+2.47,-2.76,-0.63,-0.90,-3.59
+2.40,-2.87,-1.13,-0.21,-3.57
-8.51,+3.15,-7.62,-1.41,+0.10
->
-2.87,-1.13
+3.15,-7.62

-6.15,+2.28,-1.74,-3.42,+3.08
+4.68,-8.20,+3.60,+3.41,-7.77
-0.97,+3.19,-3.97,+2.58,+4.07
->
-8.20,+3.60
+3.19,-3.97

+7.67,-4.13,+2.57,-0.23,+3.34
-4.81,+2.75,-0.87,+0.60,-2.00
+2.94,-1.58,+1.00,-0.07,+1.28
-2.47,+1.57,+0.30,+0.78,-0.92
->
+2.75,-0.87
-1.58,+1.00

-6.48,+2.54,-5.50,-4.01,+7.35
-0.78,-6.10,-3.03,+0.61,-1.08
+7.72,+4.53,+8.51,+2.34,-6.98
->
-6.10,-3.03
+4.53,+8.51

+0.28,-6.31,+0.36
+7.00,+2.12,+4.14
-4.22,-1.41,-1.65
+1.49,+1.47,+8.10
+7.78,+0.52,+3.14
->
+2.12,+4.14
-1.41,-1.65

+0.29,-1.94,+2.88,+2.58
+1.90,-1.04,+6.83,+6.02
-0.92,-3.98,-2.29,-1.12
->
-1.04,+6.83
-3.98,-2.29

-2.87,+0.92,-5.48,-2.59,-3.19
+5.33,-2.13,+2.97,+5.81,+5.83
+6.64,-2.69,-2.87,+8.03,+6.71
->
-2.13,+2.97
-2.69,-2.87
---
-5.61,-0.99,+5.39
+2.57,-7.89,-0.59
-2.40,+1.27,-2.11
-0.11,+4.17,+4.52
->
+4.52,+4.17,-0.11
-2.11,+1.27,-2.40
-0.59,-7.89,+2.57
+5.39,-0.99,-5.61

-1.28,+2.52,-0.61,+4.84,-2.88,-4.21,-3.54,-0.77,+2.07,-2.12,+1.26,+1.51,-6.18,+5.63,+2.34,+5.02
-2.37,+0.78,-4.89,-3.44,-3.01,+1.74,+1.17,+0.32,-0.01,+0.67,+2.89,-3.30,-2.77,-3.61,-4.01,-4.32
->
-4.32,-4.01,-3.61,-2.77,-3.30,+2.89,+0.67,-0.01,+0.32,+1.17,+1.74,-3.01,-3.44,-4.89,+0.78,-2.37
+5.02,+2.34,+5.63,-6.18,+1.51,+1.26,-2.12,+2.07,-0.77,-3.54,-4.21,-2.88,+4.84,-0.61,+2.52,-1.28

+2.89,+8.56,-1.21,+0.16
+2.18,+5.37,-1.20,+0.20
+3.59,-0.62,+0.53,+3.07
+0.76,-4.19,+1.48,+2.09
+2.86,+7.20,-0.59,-0.07
+5.68,+7.37,-2.64,+0.86
+2.64,+0.57,+0.00,+0.84
->
+0.84,+0.00,+0.57,+2.64
+0.86,-2.64,+7.37,+5.68
-0.07,-0.59,+7.20,+2.86
+2.09,+1.48,-4.19,+0.76
+3.07,+0.53,-0.62,+3.59
+0.20,-1.20,+5.37,+2.18
+0.16,-1.21,+8.56,+2.89

-0.38,-0.24,-0.50,-0.07,-1.35,-8.14,-0.03,+0.74
+4.19,-0.53,+0.32,-2.26,-1.43,-8.47,+0.80,+1.00
->
+1.00,+0.80,-8.47,-1.43,-2.26,+0.32,-0.53,+4.19
+0.74,-0.03,-8.14,-1.35,-0.07,-0.50,-0.24,-0.38

+1.44,+2.00
+5.59,+6.01
-6.71,-7.36
+6.91,+7.34
-0.98,-1.65
+6.05,+5.95
+2.18,+2.01
-1.64,-1.81
->
-1.81,-1.64
+2.01,+2.18
+5.95,+6.05
-1.65,-0.98
+7.34,+6.91
-7.36,-6.71
+6.01,+5.59
+2.00,+1.44

+5.54,-0.17,-1.47,-7.07,-1.70,-4.09,-7.04,-4.83,-3.95,-8.24,+1.82,+6.35,-0.38,-2.97,-6.87,+0.50
-0.78,-1.17,-1.12,-3.43,-0.81,-3.48,-3.36,-4.11,-3.55,-3.93,+0.13,+1.48,-0.44,-0.51,-3.34,-0.92
->
-0.92,-3.34,-0.51,-0.44,+1.48,+0.13,-3.93,-3.55,-4.11,-3.36,-3.48,-0.81,-3.43,-1.12,-1.17,-0.78
+0.50,-6.87,-2.97,-0.38,+6.35,+1.82,-8.24,-3.95,-4.83,-7.04,-4.09,-1.70,-7.07,-1.47,-0.17,+5.54

+5.86,+1.11,-5.31,+1.51,-0.35
-4.70,-1.94,+2.02,-1.33,+6.08
-4.46,+0.56,+2.34,-2.93,-1.06
-5.93,-0.74,-4.17,-0.65,-5.59
-6.48,-3.26,+4.54,+0.31,+3.82
+7.29,+3.41,+3.67,-1.82,+2.35
-3.99,+1.58,-3.44,-2.65,-6.75
-4.70,-2.19,-1.47,+1.07,-2.04
+4.39,+1.67,-2.27,-1.49,+3.10
->
+3.10,-1.49,-2.27,+1.67,+4.39
-2.04,+1.07,-1.47,-2.19,-4.70
-6.75,-2.65,-3.44,+1.58,-3.99
+2.35,-1.82,+3.67,+3.41,+7.29
+3.82,+0.31,+4.54,-3.26,-6.48
-5.59,-0.65,-4.17,-0.74,-5.93
-1.06,-2.93,+2.34,+0.56,-4.46
+6.08,-1.33,+2.02,-1.94,-4.70
-0.35,+1.51,-5.31,+1.11,+5.86

+1.37,-1.56,-2.30,+1.39,+6.34,-0.33
+0.52,+0.45,-4.00,+1.25,+5.34,+0.68
-1.15,+0.43,+2.95,+3.39,-6.23,-0.05
-1.40,+0.32,+5.23,+5.64,+3.83,-0.26
+1.30,-0.32,-1.94,-1.15,-5.51,+0.29
->
+0.29,-5.51,-1.15,-1.94,-0.32,+1.30
-0.26,+3.83,+5.64,+5.23,+0.32,-1.40
-0.05,-6.23,+3.39,+2.95,+0.43,-1.15
+0.68,+5.34,+1.25,-4.00,+0.45,+0.52
-0.33,+6.34,+1.39,-2.30,-1.56,+1.37
